Below is a small trained network, with its code and all its weights. Each question gives an input and a class and asks what happens when units are switched off, that is, made to give their printed mean instead of their output.

import numpy as np


def w(rows, s, z=0):
    codes = np.array(rows[::2]) - 128.0
    scale = np.full(codes.shape[1], s)
    scale[-1] = z or s
    return codes * scale


def f(y):
    return np.maximum(y, 0)


def log_softmax(a):
    a = a - a.max(-1, keepdims=True)
    return a - np.log(np.exp(a).sum(-1, keepdims=True))


def net(x, mask):
    res = np.array(x, float).reshape(1, 7) / 4 @ E
    y = f(res @ A[0][:, :-1].T + A[0][:, -1])
    res = res + np.where(mask, y, B[0][:, -1]) @ B[0][:, :-1]
    return log_softmax(res[-1] @ U[:, :-1].T + U[:, -1])


A, B = {}, {}
E = w([
[146,207,88,196,149],'x0',
[114,121,81,151,5],'x1',
[85,133,226,189,108],'x2',
[254,138,181,125,101],'x3',
[142,57,109,189,147],'x4',
[129,129,129,129,129],'x5',
[128,130,127,126,128],'x6',
],0.0065)
A[0] = w([
[108,24,172,31,103,25],'N0',
[129,155,125,86,117,160],'N1',
[105,148,154,154,113,100],'N2',
[89,140,213,153,124,72],'N3',
[48,117,89,131,155,49],'N4',
[95,122,183,162,117,72],'N5',
[164,49,108,204,149,73],'N6',
[133,119,95,149,12,45],'N7',
[154,126,67,87,143,61],'N8',
[110,199,151,69,100,70],'N9',
[116,50,95,176,142,120],'N10',
[212,122,167,127,116,71],'N11',
[151,169,87,192,161,100],'N12',
[158,111,65,73,145,55],'N13',
[112,195,138,63,107,78],'N14',
[136,115,147,123,186,59],'N15',
[153,131,61,85,164,70],'N16',
[102,143,165,180,130,94],'N17',
[232,135,157,121,107,10],'N18',
[137,233,88,204,149,49],'N19',
[113,126,90,152,32,11],'N20',
[103,144,175,156,111,82],'N21',
[131,124,151,109,207,43],'N22',
[147,132,176,103,253,37],'N23',
[38,122,103,119,151,64],'N24',
[54,124,97,130,148,34],'N25',
[58,134,104,128,149,93],'N26',
[78,198,142,71,104,100],'N27',
],0.012,0.011)
B[0] = w([
[5,20,213,150,84,198],'N0',
[154,121,121,44,183,249],'N1',
[156,109,85,119,121,162],'N2',
[176,71,48,150,90,194],'N3',
[157,182,187,138,65,184],'N4',
[190,91,80,154,97,170],'N5',
[174,134,163,197,239,195],'N6',
[39,209,56,141,131,218],'N7',
[152,81,73,181,88,168],'N8',
[150,124,163,226,185,172],'N9',
[164,137,141,124,215,253],'N10',
[166,175,207,132,82,192],'N11',
[93,66,164,84,125,220],'N12',
[167,63,76,160,66,174],'N13',
[147,123,144,207,196,178],'N14',
[99,184,81,133,134,145],'N15',
[166,72,54,182,93,190],'N16',
[170,94,79,100,119,182],'N17',
[179,207,197,163,33,164],'N18',
[29,36,210,138,92,214],'N19',
[25,190,66,186,124,166],'N20',
[163,89,81,128,102,163],'N21',
[55,180,72,136,122,158],'N22',
[29,206,59,160,132,220],'N23',
[158,176,184,115,67,202],'N24',
[148,200,185,177,66,158],'N25',
[170,165,156,86,91,204],'N26',
[149,143,146,146,226,210],'N27',
],0.029,0.0034)
U = w([
[2,175,49,168,136,97],'0',
[142,162,191,133,65,79],'1',
[83,76,113,122,155,251],'2',
[11,5,168,140,129,83],'3',
[146,31,28,168,103,67],'4',
[91,102,108,106,171,225],'5',
[115,104,143,194,252,58],'6',
],0.0056,0.014)

Each question gives the input, the list of numbers given to net, and the class t.
The units are the neurons (one row each of A and B). Each row of codes is followed by its name. A weight is (code - 128) times the scale printed after its matrix; where a second scale follows, it is the last column's (A, B and U).
mask holds one flag per neuron, in row order. A switched-off neuron (its flag False) gives its mean, the last column of its row in B, instead of its output. The means were averaged over made-up inputs and are rounded, as every weight is.
A unit's drop is (log p(t) with every unit on - log p(t) with that unit switched off) / (log p(t) with every unit on - log p(t) with every unit switched off).
The circuit of an input: a set's keep is (log p(t) with only the set's units on - log p(t) with every unit switched off) / (log p(t) with every unit on - log p(t) with every unit switched off). Starting from the 12 units with the biggest drops (on a tie, the unit counted first), units are removed one at a time, each time the one whose removal leaves the highest keep (on an exact tie, the one counted first), for as long as the keep stays at least 0.8.
units of the circuit, in order: the units of the circuit, biggest drop first
unit that matters most: the unit with the biggest drop
top k neurons: the k neurons with the biggest drops, biggest first
input [-8,-8,0,4,3,-8,-3], class 0: unit that matters most -> N23
input [-4,-1,0,5,-6,-4,-3], class 6: units of the circuit, in order -> N9; N14
input [1,-4,-4,-6,-8,-4,-7], class 6: units of the circuit, in order -> N27; N14
input [8,7,-2,-4,7,5,-5], class 3: top 3 neurons -> N19; N12; N23
input [6,4,-6,3,1,0,-1], class 3: units of the circuit, in order -> N19; N12
input [-3,-5,-1,-1,6,0,0], class 6: units of the circuit, in order -> N6; N10
input [1,-1,0,4,-6,-2,0], class 6: units of the circuit, in order -> N9; N14; N27
input [2,2,-6,-2,-6,-4,3], class 4: units of the circuit, in order -> N16; N8
input [-1,-4,-5,0,6,3,3], class 6: units of the circuit, in order -> N6; N10
input [3,-5,7,-1,7,0,-6], class 4: units of the circuit, in order -> N3; N17
input [3,-4,-7,6,-2,-1,4], class 4: top 3 neurons -> N16; N13; N8
input [-6,-1,7,7,5,-3,2], class 1: top 2 neurons -> N11; N18
input [3,-6,-4,-7,-5,4,-3], class 1: units of the circuit, in order -> N24; N4
input [1,1,-6,-2,8,6,-4], class 6: units of the circuit, in order -> N6
input [-6,5,-6,0,8,-4,7], class 6: top 2 neurons -> N6; N10
input [-2,-1,6,-6,-3,-6,-6], class 1: units of the circuit, in order -> N24; N26
input [4,-7,8,6,6,-3,-6], class 4: top 3 neurons -> N3; N17; N5
input [-5,7,0,-5,-5,-6,-5], class 0: top 2 neurons -> N7; N20
input [3,2,6,7,-6,1,-6], class 1: top 2 neurons -> N11; N18
input [8,4,-5,-4,6,-6,-3], class 3: unit that matters most -> N19
input [-6,8,-5,3,-3,2,-3], class 0: top 2 neurons -> N7; N20
